Each row has a class, written after it.
[-18  -5   5  31 -29  13 -31  21  -3 -26   0 -26  32  31  27  29  14  -4
  11  33  48  36  99 -13  49 -17 -43 -43   7   6 -34   9 -29 -66  16 -22
  52 -16  46 -19   1]	z_680
[ 43  -7 -16  -3 -23 -29  10  14  59 -11 -10  52  -2 -24 -39  49 -24  -4
 -18  -2 -14 -22  -5 -11  13   9  -5 -26  19 -31  15  11   6  10  49  55
 -32   3  -9  59 -17]	z_139
[-34  30 -14  42  21  50  20 -29 -29 -11 -43   0   2  50  57 -52  14   0
  -3  -3   6  23  20 -13   2 -17 -16 -15 -36  23 -10   1   4 -62 -21 -39
  90  -3  41 -60  15]	z_125
[ 21   3  10   2 -43  -9  24  -1  71 -12  -7   5   7 -24 -18  29 -28  35
 -10  29  20  13   1  -8   9  20 -36 -24  23 -19 -32   8   9  21  60   3
 -10 -12  -5  23 -34]	z_578
[-23  11  -6 -17 -13  10  -9  25 -38  -7   2 -22  11  22  24  -4  37  -1
   7  19  13  37  31 -22  -5 -25 -36  -3  52  22 -11   7 -33  28  -1 -32
  43 -21  18 -26   6]	z_792
[ 39 -28 -18 -51 -15 -19 -20  57 -21  22  22  -5  -1 -19 -29  25 -17  27
  -2  14 -10   1  12 -37   3  42   4   2  26  -1 -32 -25  -5  82  27 -21
 -26 -25  -5  37   6]	z_680
[  7  22   3  17 -24 -41  24  -2  17 -24 -15  29   8   7 -24  23  -4 -47
 -11  -5 -22   5  10 -20  15 -14 -21 -11  12  -4  30   8   6 -13  19  34
  10  20  -1  18 -11]	z_125
[  8 -30 -81 -10  13   6  -8 -33   9   3  13  43  14  -3   4  11  16 -47
   6  10  27 -22  51  -2  37   2  29 -37  35 -59  18  16  13 -23 -38   3
  17  19  14  26  27]	z_564
[ 10 -29   7   1  21   1 -27  22  -9   4  17 -57   5   2  18   5 -12  43
   0  23  58   6  23  13  -9  22 -22 -10  13   7 -27   9   9 -17 -22 -26
  10 -31  26 -16   0]	z_792
[ 63 -34 -42 -10  25  17   0 -12  41   8 -15  24   4   1   3   9 -23  12
 -21  40  43 -40   2  -1 -31  41  12 -23   4 -13  -8  23  48 -18  -8  10
  -4   0  17  33   3]	z_125
[ 12  29 -25  18 -19  32  26 -17  25 -20 -56  56  25   3   8   5  27 -28
 -36  12 -14  -2   5 -13 -14 -10   3  -6  -6 -34 -12  -2  24   6  40   4
  29 -15   8  -3 -16]	z_578
[ 19  -4  16  16  20  14  -3   6  47  24  -2 -67   3  -5 -10   1 -46  35
 -16  -5  40 -23 -25  50 -61  40   4  17 -43   3 -27 -11  25   0  -6  -9
 -24 -15   6  10 -23]	z_578
[-28  18   5  49  -9  54   8  -7  27 -13 -38  -9  25  20  40 -14   2  37
 -23  32  43  18  35  -1  -6  -3 -24 -10 -37  12 -60  -6  19 -28  39 -27
  43 -57  54 -50  -5]	z_250
[-13   6  26  19 -14 -34  25   5   3 -16  -3  -4  -3  -3 -18   7  -8   1
  -6  -4 -26  15   6 -10  30  -1  -9   0   5  -7   6 -17  -5   9  25  18
   9   4 -12  11 -12]	z_466
[-21   1 -18  15  51  50 -17 -11 -49  -1 -36 -32  42  23  33  12  10 -55
  -4  -8 -11 -11  -7  44 -47  15  51  -1   2  -7  -1  -7  26  12 -35 -44
  39 -17  20  -5  12]	z_939
[ 14 -22  22   5   0 -44  -3   7   5  16  45 -41 -32  -7 -27 -14 -30  46
  13  -9  14   7   9  10  -3  13  -6  -6  -5  37  29  -6 -29 -28 -48  17
  -9  35   6   8  11]	z_939
[ 11  -2  25  15 -64 -58  -2  65 -22 -21  -5  -9  23  -2 -31  55   1  -7
   6  18   1  39  14 -20  -3 -19 -45  -4  60  35   2   2 -45  28  58   9
  19 -17  -7  -1 -28]	z_250
[-20  22   9   1 -16 -37  -2  38 -38 -28  -6 -10  19   9 -13  40  14 -45
  20 -27 -25  26  -2 -10   3 -23 -12  -2  44 -11  23  -3 -23  32  24  -5
  19 -18  -8  12 -19]	z_792
[  7  10 -27  -9  -7 -38  11   4 -14   0  19  40 -24  -3 -18  -4 -15  -3
  22 -32 -31   3  -4 -17  41  -4   2 -30  17 -17  31  -6 -18   3   4  16
 -12   6  -9  34   9]	z_139
[  3  -5 -37  -7  -7 -18 -17  18  -7 -20 -11  36  45  10 -15  57   6 -64
  -1   1  -3  -1  35   9  10 -26   1 -35  53 -29  26  24  -3  -6   7  20
  11   3  10  26  -1]	z_139
[ 33 -40  32  30   7 -24  17 -41  79   1  -8 -19 -28 -31 -34 -19 -74  64
 -28  13  24 -37 -26   8  -8  60 -30 -14 -39   0  -8  17  56 -30  -9  33
 -64  46  15   8 -19]	z_125
[ -8 -10 -29  19   3  19  -3  -2  10  -1 -32   4  31   9  12  18  -3 -13
  -3  23  38 -11  14  14   0  24   4 -26  17 -28 -12   6  14   2  12 -15
  19  -5  26   7  -9]	z_564
[ 18  -9  -9 -44   6 -39  44 -55  52  -4  11  16 -21 -51 -45  -5  -8 -65
 -15 -33 -31 -21 -57 -21 -11  12  32  22  39 -11  72  27  25  36 -38  57
 -32  60 -49  62 -20]	z_666
[-44  59  18  60 -22  30  19 -27  30 -24 -34  16  13  36  39 -12  17 -10
 -24  33  26  27  64  11  53 -30 -27 -18 -50 -13 -13  -5  -3 -54  24  -2
  42 -38  54 -42  -2]	z_466
[ -2   2 -45  -9  30 -42 -45  -5 -73  -8  30  13   7  35   1   5  40 -62
  19 -18   7   3  56  16  13 -63  15 -22  32 -13  63  19 -29 -45 -87   7
  27  10  22 -18  41]	z_792
[-13  30 -40 -41  -4 -29 -17  20 -66   6  13  43  17  15 -21  31  23 -82
  22 -41 -56  11  27 -28  19 -31  35  -9  40 -21  34  -1 -17  47 -23 -10
   7  -5  -9  17  28]	z_680
[  4 -15  19  -3 -14   2  -1   6   4  14 -18  -7  -6 -23 -35  -2 -21  35
 -26  19 -10 -12 -22 -18 -28  41 -21   7   5   4 -21   6  26  44  14  -6
 -45   4   3  -9 -20]	z_680
[ 20 -12 -31  13  40 -31 -16 -14 -58  32  39  19 -51  29 -10 -55 -22  32
  14 -26 -24 -17  17 -12   0  -5  15 -15 -38  11  26  -4   0 -44 -81 -12
 -11  19  22 -39  57]	z_125
[-19  -4   3  12   8 -52 -21  41 -92   2  23 -46  -4  30  -5   0 -11   1
  46 -31  -5  32   8  17  10 -20 -21 -37  56  38  31  -1 -65 -22 -31 -32
  49   7   5 -19   7]	z_139
[ -9   0  24  19   6 -21  -9  15   0  -5   1 -39  17   0 -10  30 -19 -21
   0  -2  10   0  21  39  13  13   9   5 -20 -18  -3 -12   2   7   6   3
  -2 -25   7  10 -14]	z_466
[-29  26  12  20   8  45  28  -9  18   2 -33  -4 -10  -1  17 -41  -4  44
 -28   2  -6  10 -23  -3  -7   7 -14   3 -29  18 -31 -13  11  10  30 -10
  28 -37  23 -29  -6]	z_139
[ 32 -13 -12 -15 -28 -24  22   3  29  -6  -2  42  -1 -20 -31  33  -3 -11
 -14  22 -28  -8 -15 -21  -2  20   2 -15  50  -6  23   8   9  32  26  35
 -25  29 -23  50  -8]	z_939
[ 19   9 -11 -16  20 -20  10 -18  18  -3  18   9 -14   3 -20  12  -2 -73
  10 -12 -39 -26 -23 -10 -12   6  18  10  16 -11  33  12  13  16 -15  31
 -32  42 -37  37  13]	z_125
[  5  13 -29  -2 -30 -32 -16  39 -58 -21  12  35   5  30   2  19  49 -49
  15   0  -5  39  58 -30  30 -58 -27 -19  52  -3  37   9 -51 -15  -5   4
  36  -2   8 -17  16]	z_792
[-19  27 -36   7  28   8   5 -51 -17 -14 -20  17  22  15   4   2   6 -65
  10 -37 -19 -13   4  18 -18 -12  36 -24   7 -49  18   7  25  -8 -35 -10
  20   9   4  12   2]	z_578
[ 10 -22 -24  -4 -24 -44  31 -29  60  -8  16  43 -21 -46 -46   8 -16 -23
  -2  -3 -14 -15   1 -24  65  26   7 -10  19 -55  30   1  19  16  16  48
 -38  39 -15  58  -4]	z_564
[ 53 -11 -39 -25   6  60   5  34  48  34 -10  33 -14   8  28  -8  -6  49
 -21  38  18 -14   0 -39 -25  40  -5  24 -47   4 -53  -3  23  27  40  -9
  -4 -29   5   2  12]	z_125
[ -8   2 -11  -6   2 -45  -4  19 -43  -1  16   6   8  20 -13  27 -12 -19
  25 -13  -9   6  12   2  17  -6  15 -23  33  -7  32   3 -17   2 -16   2
  10   6 -10  17   3]	z_466
[-12   2 -33  12   7  51 -17  26   7  21 -14 -22  25  23  26  14  21 -30
 -11  29  40  -4  25  15 -25   8   4  17 -11  -2 -20  -3  -3  11  -1 -20
  16 -20  25 -10   6]	z_564
[ 10   8  31  16 -36  -5  25 -19  81 -19 -17  13   4 -22  -3  21 -22   8
 -24  30  16   5  11 -14  45  23 -23 -20  -6 -13 -21  13  22   0  59  27
 -19 -19  12  16 -30]	z_666
[-24  18  -4  27  -7   5 -20  20 -18  -2  -5 -15  34  24  16  25  13 -17
   5   8  20  20  45  14  -8 -24  -9  -7   8   9 -25  -2 -13  -1  12 -30
  32 -48  32 -29   9]	z_250
[-17  -6  -9  -6 -10 -52 -16  13 -46 -18  24  -9  22  -6 -28  34  22 -75
  24 -36 -31  25  34   2  17 -34   8   9  44 -16  21  -9 -27  32 -11   2
   9   3 -11  12  11]	z_250
[-32  36   9  13   7   6  50 -36   9   0 -20   4 -24  10   8 -52  22  -1
 -22 -16 -19  15 -22 -14 -15 -22  -5  29 -19  22  34  -7  -7  -9 -27  16
  39  26  -7 -12  -7]	z_466
[-29  33  44  17 -57 -21  50  43  13  12   0  -8 -30 -12 -29 -27  16  31
  -6  -1 -20  49 -25 -31  12  -2 -48  45  -9  35  -3 -33 -36  51  56   8
  -1  -6 -12 -15 -27]	z_564
[ -7  12   3  -7 -52 -64 -17  55 -53  -6  41   8   2  25 -23  37 -11   7
  43  -5   2  42  63 -48  55 -21 -29 -51  57  17  12   2 -56 -14  12 -13
  21  -6   9   9  10]	z_680
[-11   4 -11   8  -1 -27 -11   1 -32  -6  40 -10 -20  26   9 -21  29 -21
  32  -5  -3  19  49 -19  20 -26 -11 -14  15  22  12  -3 -49 -33 -28   0
  21  14  14 -16  31]	z_250
[ -6  30   5  19 -10   6  21   5  34 -11 -32  33  17   8   3  33  -9  -3
 -16   6 -17  -7  -1  -1  14  14   5  -6 -27 -31 -19 -14  20  25  61  13
  -7 -24  -3  22 -21]	z_466
[ 19  -2  20  35 -38  24   7  61  16   6 -29   8  10   7  20  18 -19  80
 -18  45  10  14  14 -16  17  58 -28 -20 -26  13 -68 -34   1  18  96 -28
   5 -51  29  -6 -14]	z_939
[ -28   34  -14  -25  -33  -12   28  -14   30  -38   -8   38   38   -1
  -19   53   15 -114   -3   14  -35   17   14  -33   22  -25  -10   -4
   63  -22   28   30   17   46   33   24    6   17  -15   38   -8]	z_125
[ -1  23  36  11 -36   0  10  21  20   3  -6  -2 -15   2  -4 -11 -21  75
 -12  27  13  22  23 -37  30  19 -34 -17 -23  25 -44 -12  -3   3  42 -10
   3 -39  32 -14  -6]	z_680
[  9 -15 -26 -30  43 -10  20 -53  32  -6  -4 -12  10 -24 -26  16 -26 -66
 -15  -5 -22 -34 -47   3 -43  26  27  14  35 -26  32  24  62  42 -41  16
 -20  41 -24  53  -6]	z_125
[-22  12 -15  -6  12 -24  20 -15 -13   3  17  -6 -24  -1 -17 -20  25 -55
  11   2 -32   1 -23 -15  13  -1  10  17  33   2  41  -6 -19  31 -21  18
   1  38 -20  17  12]	z_564
[  6  -5 -21  10  13 -16  11 -17  11  -5  10  20 -11   2  -4 -13 -18  -8
 -11 -12  -8   1  37 -21  40   6   1 -10 -30 -19   4  -7  23 -30 -12  10
  22  11  19  -1  23]	z_125
[-18  36  -5   3 -10  21  -8  42 -60   6 -32  20  26  26  24  12  21 -38
  -4 -19 -38  23  11 -14  12  -7  21  14 -24   0 -23 -25 -11  55  40 -34
  26 -63  16 -30   2]	z_666
[-55  44  -9  22  20  33  19 -22 -53   1 -16   0 -13  37  37 -71  63 -19
  -4 -20 -31  21   1 -19 -25 -39   1  24 -16  38  -1 -20 -30  -9 -16 -22
  71  -6  10 -65  26]	z_250
[-12  13 -36  -7 -11 -54  12 -18 -55  -6  25  42 -19   9 -20 -23   8 -15
  28 -53 -31  19  19 -21  22 -39   9 -24  26  -8  41 -10 -33  -5 -34   1
  19  13   0  -6  25]	z_250
[  7 -15  -1  -1 -27 -59  15   3  49   5  30   4 -15 -39 -52  20 -36  13
   6  15  11 -11  -2 -12  49  30  -7 -12  21 -26  15  -1   8  22  10  35
 -55   8   0  42  -9]	z_564
[-16 -11   3  18 -15  27  12  21  13   7 -11 -61   4   3   4  -6   6  10
  -2  34  49  13 -11   3 -36  12 -27  14  25  36  -6   3 -28   9   6 -16
  38   7   8 -10 -25]	z_564
[ -2  40   9  25 -47  -2  17   3  54 -33  -3  22  12  20   5  34  12 -42
   1  23 -14  18  40 -21  37 -16 -33 -24   8 -22 -14   0 -16 -14  65  18
   0   8  -3  21 -11]	z_578
[  1 -13  28  37 -28   0  19  -9  44   1 -23  21  -7 -20 -28  -1 -30  64
 -38  30 -10  -3  -4  -6  -2  37 -31 -11 -18  -1 -23  -4  30  14  44  16
 -35  15  15 -10 -15]	z_939
[  8   2 -14 -31  40 -48 -17   1 -71   6  58 -21 -52  11 -16 -30  22 -25
  34 -34 -27   5  -6  -6  -3 -25  21   8  28  10  55  -4 -38   7 -76   4
   2  21 -20  -1  37]	z_792
[ 23 -36  -4  -6  16   8 -15  21   0   0   4 -29  -2 -17   4   2  -5  37
  -9  20  25 -12  -2  -1  -7  41  -9   6   1 -16 -33  -8  23  19  14 -12
  -9 -24   2   8 -11]	z_792
[-11  17 -46  -5  16  52  -8 -12 -15 -14 -14  18  21  31  37  13  58 -77
   8  18 -10  -5  20 -12 -34 -25  20   0  30  -8 -12  10 -10  15   9 -15
  35 -14  -2  -1  19]	z_250
[ -8 -19 -23   3  43   5 -14 -32 -14 -10  -4 -39  30   5   6  -1  -7 -37
   1 -15  15  -8  23  36 -19   3  24 -16  11 -28   2   8  21 -25 -52 -22
  40  13  17  -5   5]	z_578
[-21  -5   0  11  15 -41  23 -54  -8 -17  25 -30 -29  -2  -4 -50  19 -21
  19 -17  -5   9   0 -11   9 -25 -16  -8  39  25  44  10 -28 -53 -62  21
  36  60 -10 -12  12]	z_250
[ -1  10 -21 -21  30  -6 -17  22 -44  22  17 -24  -4  21  -3  11  14 -41
   6 -20 -10   5   1  20 -40 -26  33  34   0  11  35  -5 -34  31 -50  -5
  24  -6 -13  -5  17]	z_466
[-34  18  13  23  19   8  21 -35   8  -6 -19 -23   2 -10  -2 -26  -1 -11
 -17 -16  -9   4 -21   8 -27  -2   8  23 -11   5  -6  -7  24  15  -8  -5
  16 -19  13 -23  -3]	z_250
[ 44 -14  20 -12 -39 -12   9  14  73  -8   4   4 -19 -25 -27  26 -29  36
 -12  52   8 -19  -3 -39  20  55 -33 -18  14  -8 -29   4   5  22  70  27
 -52  11 -12  48 -27]	z_680
[-41   6 -39 -17  -3   5   5 -20 -38 -28 -11   5  39   5   4  25  48 -91
   6   8 -23  30  12 -22 -24 -46   1   1  92   2  20  23 -11  45 -12 -19
  54   6  -7  -5   5]	z_250
[ 18 -33  -1   8  -9  -8 -12  25  23  -9  10 -21   6 -16  -9  24 -28  19
   4  24  26   0  21   6  30  30 -23 -25  17 -13 -19   3  -4  -7  35   2
   0 -10   9  21 -15]	z_139
[ -6  -2  -7  29  18  51   2  21   7  42 -18 -48 -10  14  25 -43   4  57
 -14  17  49  -9  -6  21 -32  31  -3  27 -58  28 -38 -26   1  -6 -10 -28
  21 -29  32 -29  -3]	z_564
[-28  -8  23  47  32  44  -2 -14 -37   7 -53 -71  17  22  27 -32  -2  32
 -28  26  30  -7  -9  45 -59  21 -14   2 -14  25 -29  -5   9 -11 -32 -48
  42  -9  34 -67 -18]	z_466
[ -9  13  -5  30  20  37   6 -37  53   2 -16  20  12  -4  10  -3 -13  10
 -32  21   7 -26  12  17   1  29  25  -9 -43 -27 -18  -6  51 -10   4   3
 -17 -20  34   2  13]	z_939
[ 33 -20 -34 -36   1  26 -32  48 -18   5   7 -14  29  20  27  67  28 -54
  19  55  26   5  21  -1 -39  17   2  -1  65  -2 -11  22 -29  58  16 -29
   2 -13 -18  37  -6]	z_466
[ 17  13  13  -3   1 -21  20   0  12   3  16 -14 -32   7 -12 -17  -9 -16
   8 -11 -25  -3 -16 -14   1   6 -10   9  -7  22  12  -6 -13   5   0  17
  -7  23 -17   9   9]	z_125
[-22  21   9  27  44  43   7 -32  11  -6 -27 -28  -2  32  36 -17  16 -27
 -12  12  -3 -15  -4  27 -23   5  15   7 -34   1  -4  -1   7 -20 -16  -2
  23   9   7 -19   2]	z_466
[ 13  17  32  -9   0   4  37 -24  62   5 -19 -14 -23 -42 -39 -14 -32  21
 -32   3 -26 -27 -71  -7 -21  43  12  24 -14  -4 -12 -15  48  58  27  17
 -55 -14 -20  37 -27]	z_680
[-38  24   4  -3 -17   7  15  14 -44 -39 -42 -30  41  13  10  29  36 -75
   2   0 -21  31 -20  -7 -28 -24 -25   0  86   7  15  10 -13  50  25 -26
  59   2 -17  -1 -32]	z_792
[ 38 -19 -30 -30  41 -33  25 -29 -21  27  22  29 -60 -13 -23 -65 -10  57
 -12 -16 -16 -25 -40 -19 -15  15  37  10 -16   5  40 -16   6   5 -67  32
 -11  23 -19  12  20]	z_466
[-18  22  26  17  16 -61  20 -25  -6 -10  16  -7 -38  -8 -25 -34 -22   9
   3 -48 -20  -2 -16   6  39  10  -2  -8 -20 -17  38 -17  14 -20 -25  22
 -19  14   7  10   0]	z_792
[  6  -7   7  -5 -21 -55 -29  54 -93  20  45 -11 -20  18   3 -19   0  32
  35 -37  -8  46  69 -20  78 -20  -4 -18 -14  28  -5 -26 -71 -16 -26 -25
  43 -33  25 -53  34]	z_666
